[[127 141 146 134 120 140 108 111]
 [118 111 105 122 142 123 119 107]
 [133 122 146 121 126 133 129 135]
 [119 141 140 110 129 125 103 118]
 [127 108 103 102 140 148 149 154]]
=>
[[127 119 133 118 127]
 [108 141 122 111 141]
 [103 140 146 105 146]
 [102 110 121 122 134]
 [140 129 126 142 120]
 [148 125 133 123 140]
 [149 103 129 119 108]
 [154 118 135 107 111]]

[[124 146 110 141]
 [117 149 116 143]
 [101 143 115 145]
 [105 147 110 151]
 [119 120 137 124]
 [122 139 116 142]
 [134 123 139 128]]
=>
[[134 122 119 105 101 117 124]
 [123 139 120 147 143 149 146]
 [139 116 137 110 115 116 110]
 [128 142 124 151 145 143 141]]

[[131 151 120 127 109 124 124]
 [132 131 116 124 125 131 128]
 [139 133 119 117 123 115 109]
 [143 135 120 126 122 119 126]
 [118 115 127 140 126 133 142]]
=>
[[118 143 139 132 131]
 [115 135 133 131 151]
 [127 120 119 116 120]
 [140 126 117 124 127]
 [126 122 123 125 109]
 [133 119 115 131 124]
 [142 126 109 128 124]]

[[129 129 125 152 129 129 125 115 127 123 125 125 124 127]
 [114 127 134 122 120 136 122 132 119 136 126 122 119 116]
 [131 129 148 132 138 133 127 115 144 127 127 128 125 134]]
=>
[[131 114 129]
 [129 127 129]
 [148 134 125]
 [132 122 152]
 [138 120 129]
 [133 136 129]
 [127 122 125]
 [115 132 115]
 [144 119 127]
 [127 136 123]
 [127 126 125]
 [128 122 125]
 [125 119 124]
 [134 116 127]]

[[142 136 122 125 118 104 130 122 130]
 [129 114 130 122 124 127 124 140 133]
 [143 150 120 130 120 102 134 110 125]
 [118 121 132 129 135 144 126 134 127]
 [132 136 125 129 126 120 130 122 127]
 [138 122 126 121 118 112 126 134 134]]
=>
[[138 132 118 143 129 142]
 [122 136 121 150 114 136]
 [126 125 132 120 130 122]
 [121 129 129 130 122 125]
 [118 126 135 120 124 118]
 [112 120 144 102 127 104]
 [126 130 126 134 124 130]
 [134 122 134 110 140 122]
 [134 127 127 125 133 130]]

[[108 116 135 123 123 118 127 118 119 144]
 [139 146 129 121 125 130 121 124 137 142]
 [118 131 120 130 101 140 103 111 108 138]]
=>
[[118 139 108]
 [131 146 116]
 [120 129 135]
 [130 121 123]
 [101 125 123]
 [140 130 118]
 [103 121 127]
 [111 124 118]
 [108 137 119]
 [138 142 144]]

[[113 114 127 112 127 134 118 130]
 [114 122 122 115 123 149 122 134]
 [155 125 134 136 144 151 105 112]
 [108 127 129 120 122 152 133 133]
 [146 137 116 113 146 141 127 115]
 [111 116 126 113 127 134 120 133]
 [113 115 127 112 126 137 121 127]
 [156 131 133 131 143 150 105 108]
 [150 113 122 131 142 131 109 108]
 [112 119 122 113 122 149 125 128]
 [147 113 126 134 133 138 106 105]]
=>
[[147 112 150 156 113 111 146 108 155 114 113]
 [113 119 113 131 115 116 137 127 125 122 114]
 [126 122 122 133 127 126 116 129 134 122 127]
 [134 113 131 131 112 113 113 120 136 115 112]
 [133 122 142 143 126 127 146 122 144 123 127]
 [138 149 131 150 137 134 141 152 151 149 134]
 [106 125 109 105 121 120 127 133 105 122 118]
 [105 128 108 108 127 133 115 133 112 134 130]]
---
[[125 115 130 128]
 [130 134 128 129]
 [127 137 128 131]
 [124 102 136 122]
 [123 134 124 129]]
=>
[125 134 128 122]

[[131 143 118 140]
 [107 114 132 115]
 [129 130 126 132]
 [123 114 131 121]
 [130 126 132 126]]
=>
[131 114 126 121]

[[109 123 127 110 108]
 [120 103 135 122 118]
 [111 121 130 128 122]
 [118 122 139 123 124]
 [155 130 123 137 141]]
=>
[109 103 130 123 141]

[[156 135 152]
 [128 117  98]]
=>
[156 117]

[[152 130 119]
 [145 143 126]
 [128 151 111]
 [104 139 111]]
=>
[152 143 111]

[[115 137 107 128 126]
 [128 120 148 136 141]]
=>
[115 120]

[[128 145 113 137 144]
 [132 152 146 136 142]
 [128 128 132 133 142]]
=>
[128 152 132]

[[125 106 131]
 [121 109 130]]
=>
[125 109]

[[101 129 130 105]
 [131 130 120 138]
 [113 115 130 145]
 [125 114 122 133]
 [146 122 135 128]]
=>
[101 130 130 133]
